Below are the code and all the weights of a small trained network. Each question names an input and a class and asks about switching units off, where a switched-off unit gives its printed mean instead of its output.

import numpy as np


def w(rows, s, z=0):
    codes = np.array(rows[::2]) - 128.0
    scale = np.full(codes.shape[1], s)
    scale[-1] = z or s
    return codes * scale


def norm(h):
    return h / np.sqrt((h * h).mean(-1, keepdims=True) + 1e-5)


def f(y):
    return y / 2 * (1 + np.tanh(0.7978845608 * (y + 0.044715 * y**3)))


def log_softmax(a):
    a = a - a.max(-1, keepdims=True)
    return a - np.log(np.exp(a).sum(-1, keepdims=True))


def net(x, mask):
    res = np.array(x, float).reshape(1, 7) / 4 @ E
    u = 0
    for l in range(2):
        y = f(norm(res) @ A[l][:, :-1].T + A[l][:, -1])
        res = res + np.where(mask[u : u + 5], y, B[l][:, -1]) @ B[l][:, :-1]
        u += 5
    return log_softmax(norm(res)[-1] @ U[:, :-1].T + U[:, -1])


A, B = {}, {}
E = w([
[192,98,179],'x0',
[38,112,171],'x1',
[70,255,123],'x2',
[105,76,74],'x3',
[81,123,155],'x4',
[30,52,215],'x5',
[56,218,181],'x6',
],0.0062)
A[0] = w([
[120,64,248,251],'L0N1',
[92,121,92,156],'L0N2',
[104,193,112,181],'L0N3',
[178,140,95,67],'L0N4',
[140,74,130,25],'L0N5',
],0.016,0.0019)
B[0] = w([
[117,187,246,254],'L0N1',
[154,155,64,150],'L0N2',
[78,193,184,198],'L0N3',
[132,108,95,169],'L0N4',
[99,108,146,153],'L0N5',
],0.013,0.0075)
A[1] = w([
[56,137,124,3],'L1N1',
[77,81,245,181],'L1N2',
[198,141,140,80],'L1N3',
[132,120,40,164],'L1N4',
[255,31,83,170],'L1N5',
],0.0073,0.0023)
B[1] = w([
[166,107,132,123],'L1N1',
[2,176,225,252],'L1N2',
[121,58,84,126],'L1N3',
[151,192,187,150],'L1N4',
[98,167,136,198],'L1N5',
],0.0078,0.0044)
U = w([
[198,108,84,2],'0',
[85,183,254,254],'1',
],0.01,0.0025)

Each question gives the input, the list of numbers given to net, and the class t.
The units are the neurons (one row each of A and B). Each row of codes is followed by its name. A weight is (code - 128) times the scale printed after its matrix; where a second scale follows, it is the last column's (A, B and U).
mask holds one flag per neuron, layer by layer. A switched-off neuron (its flag False) gives its mean, the last column of its row in B, instead of its output. The means were averaged over made-up inputs and are rounded, as every weight is.
A unit's drop is (log p(t) with every unit on - log p(t) with that unit switched off) / (log p(t) with every unit on - log p(t) with every unit switched off).
The circuit of an input: a set's keep is (log p(t) with only the set's units on - log p(t) with every unit switched off) / (log p(t) with every unit on - log p(t) with every unit switched off). Starting from all 10 units, units are removed one at a time, each time the one whose removal leaves the highest keep (on an exact tie, the one counted first), for as long as the keep stays at least 0.8.
units of the circuit, in order: the units of the circuit, biggest drop first
top k neurons: the k neurons with the biggest drops, biggest first
drop of u: that unit's drop, to one decimal
input [-5,0,-6,-1,-7,-2,6], class 0: units of the circuit, in order	[L0N1, L1N2]
input [-7,6,4,6,7,1,-5], class 0: units of the circuit, in order	[L0N1, L0N2, L1N2]
input [-6,3,-2,6,-1,2,0], class 0: top 4 neurons	[L0N1, L0N2, L1N2, L0N3]
input [6,-1,-4,3,5,-7,7], class 0: top 3 neurons	[L0N1, L1N2, L1N3]
input [-1,-1,5,-2,-2,-2,-6], class 0: top 2 neurons	[L0N1, L1N2]
input [-1,1,-5,7,7,-3,-2], class 0: top 3 neurons	[L0N1, L0N3, L1N2]
input [-3,-8,2,0,5,1,-4], class 0: top neuron	[L1N2]
input [1,-6,-4,6,-5,0,-3], class 0: drop of L0N1	0.1
input [3,-2,5,0,-7,-2,-5], class 0: drop of L1N2	0.1
input [7,-2,7,2,8,-7,-7], class 0: drop of L1N2	0.1
